Below is a small trained network, with its code and all its weights. Each question gives an input and a class and asks what happens when units are switched off, that is, made to give their printed mean instead of their output.

import numpy as np


def w(rows, s, z=0):
    codes = np.array(rows[::2]) - 128.0
    scale = np.full(codes.shape[1], s)
    scale[-1] = z or s
    return codes * scale


def norm(h):
    return h / np.sqrt((h * h).mean(-1, keepdims=True) + 1e-5)


def f(y):
    return y / 2 * (1 + np.tanh(0.7978845608 * (y + 0.044715 * y**3)))


def log_softmax(a):
    a = a - a.max(-1, keepdims=True)
    return a - np.log(np.exp(a).sum(-1, keepdims=True))


def net(x, mask):
    res = np.array(x, float).reshape(1, 4) / 4 @ E
    u = 0
    for l in range(2):
        y = f(norm(res) @ A[l][:, :-1].T + A[l][:, -1])
        res = res + np.where(mask[u : u + 13], y, B[l][:, -1]) @ B[l][:, :-1]
        u += 13
    return log_softmax(norm(res)[-1] @ U[:, :-1].T + U[:, -1])


A, B = {}, {}
E = w([
[95,249,81,69,4,126,82,145,83,52,25],'x0',
[73,208,12,104,188,105,190,150,116,144,108],'x1',
[133,46,15,193,131,198,67,244,2,178,145],'x2',
[73,130,115,215,91,27,42,19,57,168,38],'x3',
],0.0071)
A[0] = w([
[68,168,77,121,225,97,161,107,136,122,119,16],'L0N0',
[131,116,199,100,116,192,212,107,199,96,182,32],'L0N1',
[151,106,124,136,150,180,172,203,153,124,190,2],'L0N2',
[118,103,150,179,149,122,58,93,115,144,128,62],'L0N3',
[107,99,185,186,134,111,96,87,79,147,189,41],'L0N4',
[137,154,74,135,111,130,72,175,132,112,97,45],'L0N5',
[82,148,108,177,158,59,167,116,146,154,127,23],'L0N6',
[151,181,85,85,127,141,121,155,179,84,144,187],'L0N7',
[148,102,85,158,100,119,155,158,159,147,76,110],'L0N8',
[134,172,232,105,82,100,139,104,225,117,118,174],'L0N9',
[140,68,143,198,123,80,108,97,145,179,144,64],'L0N10',
[100,29,153,128,132,93,90,94,122,183,122,55],'L0N11',
[87,178,127,127,2,96,121,150,54,121,75,101],'L0N12',
],0.0087,0.0045)
B[0] = w([
[137,79,111,68,203,46,62,129,103,178,186,175],'L0N0',
[253,155,157,28,100,142,246,123,148,116,161,198],'L0N1',
[20,178,157,210,245,155,88,221,193,35,135,189],'L0N2',
[99,110,153,143,60,147,210,125,134,131,115,179],'L0N3',
[106,118,149,204,54,144,206,106,70,137,84,185],'L0N4',
[188,115,137,72,97,119,103,129,111,173,83,157],'L0N5',
[49,122,106,162,141,59,162,149,87,185,179,159],'L0N6',
[120,36,187,186,95,170,96,93,117,210,117,200],'L0N7',
[106,97,134,52,100,139,131,112,111,125,136,134],'L0N8',
[99,32,174,60,97,56,132,88,160,35,134,254],'L0N9',
[80,128,186,183,71,118,146,137,92,135,85,203],'L0N10',
[48,191,171,147,79,155,185,119,116,139,91,193],'L0N11',
[205,143,61,183,123,126,74,131,197,88,87,236],'L0N12',
],0.0069,0.0075)
A[1] = w([
[199,154,100,142,118,195,15,158,129,154,156,157],'L1N0',
[43,124,112,68,111,15,133,113,71,63,119,192],'L1N1',
[93,84,195,2,124,191,168,163,128,98,253,177],'L1N2',
[202,137,176,70,145,102,109,27,247,21,135,106],'L1N3',
[165,59,188,138,186,180,111,144,20,191,133,155],'L1N4',
[87,186,138,139,220,214,161,190,114,61,153,27],'L1N5',
[244,221,21,113,31,163,106,159,47,148,136,3],'L1N6',
[143,100,82,73,105,158,8,83,103,38,64,143],'L1N7',
[93,83,71,163,131,128,136,118,91,195,157,63],'L1N8',
[114,190,126,153,193,197,107,187,162,129,202,63],'L1N9',
[205,150,180,64,81,102,134,78,184,96,215,119],'L1N10',
[93,230,97,68,213,65,138,90,98,236,157,58],'L1N11',
[116,130,169,187,81,149,108,120,53,185,108,49],'L1N12',
],0.0072,0.0035)
B[1] = w([
[115,150,88,128,206,161,176,119,151,215,101,188],'L1N0',
[121,87,74,154,157,192,58,119,122,130,171,212],'L1N1',
[154,27,214,94,185,124,254,162,115,193,168,234],'L1N2',
[198,229,118,72,88,65,124,138,131,37,185,254],'L1N3',
[100,184,179,138,125,110,118,84,153,50,111,181],'L1N4',
[74,124,168,194,195,164,66,188,173,67,137,178],'L1N5',
[136,142,109,151,147,156,234,204,122,226,59,187],'L1N6',
[84,173,59,126,124,185,35,148,144,166,74,220],'L1N7',
[171,91,157,53,104,107,101,59,119,106,137,162],'L1N8',
[79,113,166,220,180,186,93,121,183,130,112,177],'L1N9',
[219,151,103,87,108,115,123,138,89,127,137,206],'L1N10',
[138,85,66,89,167,98,93,117,47,164,199,161],'L1N11',
[80,118,170,91,95,130,167,80,132,154,109,178],'L1N12',
],0.0084,0.0075)
U = w([
[233,117,221,28,125,95,217,131,127,88,172,213],'0',
[55,99,215,190,29,131,158,63,69,143,68,138],'1',
[132,174,57,144,129,211,96,174,128,218,4,114],'2',
[103,79,66,82,200,67,81,83,57,168,185,4],'3',
[80,93,196,181,240,205,137,186,155,131,134,179],'4',
[163,199,98,92,65,85,24,89,164,50,91,94],'5',
],0.013,0.0012)

Each question gives the input, the list of numbers given to net, and the class t.
The units are the neurons (one row each of A and B). Each row of codes is followed by its name. A weight is (code - 128) times the scale printed after its matrix; where a second scale follows, it is the last column's (A, B and U).
mask holds one flag per neuron, layer by layer. A switched-off neuron (its flag False) gives its mean, the last column of its row in B, instead of its output. The means were averaged over made-up inputs and are rounded, as every weight is.
A unit's drop is (log p(t) with every unit on - log p(t) with that unit switched off) / (log p(t) with every unit on - log p(t) with every unit switched off).
The circuit of an input: a set's keep is (log p(t) with only the set's units on - log p(t) with every unit switched off) / (log p(t) with every unit on - log p(t) with every unit switched off). Starting from the 12 units with the biggest drops (on a tie, the unit counted first), units are removed one at a time, each time the one whose removal leaves the highest keep (on an exact tie, the one counted first), for as long as the keep stays at least 0.8.
circuit, biggest first: the units of the circuit, biggest drop first
k most important neurons: the k neurons with the biggest drops, biggest first
k most important neurons of layer l: the k neurons of layer l with the biggest drops, biggest first
drop when u is switched off: that unit's drop, to one decimal
input [1,3,0,-6], class 4: circuit, biggest first : [L0N2]
input [3,8,-7,1], class 3: circuit, biggest first : [L0N0; L1N11]
input [3,-3,-7,2], class 5: 2 most important neurons of layer 1 : [L1N7; L1N1]
input [6,-8,0,-3], class 5: 2 most important neurons : [L0N12; L1N7]
input [2,5,-3,-1], class 3: 2 most important neurons : [L0N0; L0N1]
input [1,4,-4,2], class 3: 2 most important neurons : [L0N0; L0N6]
input [1,3,0,7], class 2: 3 most important neurons : [L0N12; L0N9; L1N3]
input [2,6,0,3], class 3: 2 most important neurons of layer 0 : [L0N0; L0N6]
input [-3,5,-1,8], class 3: 3 most important neurons : [L0N0; L1N11; L0N7]
input [5,0,6,-7], class 4: 2 most important neurons of layer 0 : [L0N2; L0N12]
input [7,-5,5,-8], class 4: 2 most important neurons of layer 0 : [L0N2; L0N4]
input [0,7,-1,-5], class 4: 2 most important neurons of layer 0 : [L0N2; L0N9]
input [5,1,-1,4], class 2: 3 most important neurons : [L1N6; L0N9; L1N7]
input [-7,8,-7,2], class 3: most important neuron of layer 1 : [L1N11]
input [2,-6,-3,6], class 5: 2 most important neurons : [L0N9; L0N12]
input [2,-1,2,5], class 2: drop when L0N12 is switched off : 0.3
input [-6,4,1,7], class 1: drop when L0N10 is switched off : 0.1
input [-6,4,-6,4], class 3: drop when L0N6 is switched off : 0.2
